Below are the code and all the weights of a small trained network. Each question names an input and a class and asks about switching units off, where a switched-off unit gives its printed mean instead of its output.

import numpy as np


def w(rows, s, z=0):
    codes = np.array(rows[::2]) - 128.0
    scale = np.full(codes.shape[1], s)
    scale[-1] = z or s
    return codes * scale


def norm(h):
    return h / np.sqrt((h * h).mean(-1, keepdims=True) + 1e-5)


def f(y):
    return y / 2 * (1 + np.tanh(0.7978845608 * (y + 0.044715 * y**3)))


def log_softmax(a):
    a = a - a.max(-1, keepdims=True)
    return a - np.log(np.exp(a).sum(-1, keepdims=True))


def net(x, mask):
    res = np.array(x, float).reshape(1, 4) / 4 @ E
    u = 0
    for l in range(2):
        y = f(norm(res) @ A[l][:, :-1].T + A[l][:, -1])
        res = res + np.where(mask[u : u + 7], y, B[l][:, -1]) @ B[l][:, :-1]
        u += 7
    return log_softmax(norm(res)[-1] @ U[:, :-1].T + U[:, -1])


A, B = {}, {}
E = w([
[130,191,114,58,83,96,137,205],'x0',
[127,123,139,127,126,113,122,128],'x1',
[250,123,132,170,156,107,124,165],'x2',
[99,186,201,197,147,164,143,173],'x3',
],0.011)
A[0] = w([
[143,109,148,108,133,109,124,114,76],'L0N1',
[162,174,194,204,141,149,138,190,48],'L0N2',
[194,175,115,86,116,112,132,211,38],'L0N3',
[250,132,129,165,143,125,121,179,3],'L0N4',
[190,92,134,205,151,138,127,68,64],'L0N5',
[234,81,87,69,128,114,127,103,74],'L0N6',
[146,142,128,106,121,122,129,159,58],'L0N7',
],0.022,0.0057)
B[0] = w([
[117,119,107,106,118,124,124,133,136],'L0N1',
[110,126,3,154,133,86,60,128,251],'L0N2',
[198,72,172,115,156,190,123,189,234],'L0N3',
[84,179,219,111,61,87,220,17,247],'L0N4',
[177,81,180,131,168,186,133,199,232],'L0N5',
[118,144,31,167,130,85,74,119,252],'L0N6',
[152,93,141,121,172,147,100,137,154],'L0N7',
],0.024,0.016)
A[1] = w([
[180,173,157,7,107,125,112,206,54],'L1N1',
[3,159,151,15,118,160,160,94,82],'L1N2',
[76,212,129,185,163,137,129,154,4],'L1N3',
[176,81,202,97,135,190,145,221,113],'L1N4',
[137,110,47,139,135,102,84,93,51],'L1N5',
[175,33,188,104,134,185,113,124,100],'L1N6',
[130,153,56,158,140,78,82,148,7],'L1N7',
],0.019,0.0031)
B[1] = w([
[46,3,172,132,218,145,119,154,165],'L1N1',
[170,175,190,141,82,99,188,80,178],'L1N2',
[99,49,102,99,135,83,86,82,145],'L1N3',
[116,94,144,114,210,220,162,155,232],'L1N4',
[79,141,107,84,118,126,76,146,254],'L1N5',
[128,157,147,123,192,169,108,170,220],'L1N6',
[105,176,62,129,84,142,156,166,249],'L1N7',
],0.018,0.015)
U = w([
[93,154,1,151,115,116,70,154,181],'0',
[158,98,156,135,222,206,129,187,191],'1',
[129,172,206,137,88,98,194,51,2],'2',
],0.012,0.0018)

Each question gives the input, the list of numbers given to net, and the class t.
The units are the neurons (one row each of A and B). Each row of codes is followed by its name. A weight is (code - 128) times the scale printed after its matrix; where a second scale follows, it is the last column's (A, B and U).
mask holds one flag per neuron, layer by layer. A switched-off neuron (its flag False) gives its mean, the last column of its row in B, instead of its output. The means were averaged over made-up inputs and are rounded, as every weight is.
A unit's drop is (log p(t) with every unit on - log p(t) with that unit switched off) / (log p(t) with every unit on - log p(t) with every unit switched off).
The circuit of an input: a set's keep is (log p(t) with only the set's units on - log p(t) with every unit switched off) / (log p(t) with every unit on - log p(t) with every unit switched off). Starting from the 12 units with the biggest drops (on a tie, the unit counted first), units are removed one at a time, each time the one whose removal leaves the highest keep (on an exact tie, the one counted first), for as long as the keep stays at least 0.8.
units of the circuit, in order: the units of the circuit, biggest drop first
k most important neurons: the k neurons with the biggest drops, biggest first
k most important neurons of layer l: the k neurons of layer l with the biggest drops, biggest first
drop when u is switched off: that unit's drop, to one decimal
input [-5,-4,8,-1], class 2: 2 most important neurons => L0N4; L0N3
input [8,5,-7,-3], class 1: most important neuron => L0N4
input [4,2,7,-4], class 2: 2 most important neurons => L0N4; L0N2
input [6,-3,-5,-4], class 1: 2 most important neurons => L0N4; L0N2
input [3,-3,7,5], class 2: 2 most important neurons => L0N4; L0N6
input [6,4,-5,0], class 1: 2 most important neurons => L0N2; L0N6
input [7,-3,-7,6], class 1: 3 most important neurons of layer 0 => L0N4; L0N6; L0N2
input [-7,-7,-4,-5], class 1: 3 most important neurons of layer 0 => L0N2; L0N4; L0N6
input [6,-6,1,-3], class 1: 2 most important neurons of layer 0 => L0N3; L0N2
input [-7,-6,0,7], class 0: 2 most important neurons => L0N2; L0N3
input [3,2,8,-6], class 2: 2 most important neurons => L0N4; L0N2
input [7,3,-7,-4], class 1: 2 most important neurons => L0N4; L0N6
input [7,-8,5,-5], class 1: 2 most important neurons of layer 0 => L0N3; L0N2
input [2,-4,4,7], class 0: units of the circuit, in order => L0N2
input [6,-8,-6,-3], class 1: 3 most important neurons => L0N4; L0N6; L0N2
input [-3,8,-2,3], class 0: 2 most important neurons of layer 0 => L0N4; L0N3
input [4,6,3,5], class 0: 2 most important neurons of layer 0 => L0N2; L0N5
input [-1,4,4,-3], class 2: drop when L0N4 is switched off => 1.0
input [-3,7,3,5], class 0: drop when L0N2 is switched off => 4.0
input [3,-3,6,2], class 2: drop when L0N1 is switched off => 0.0
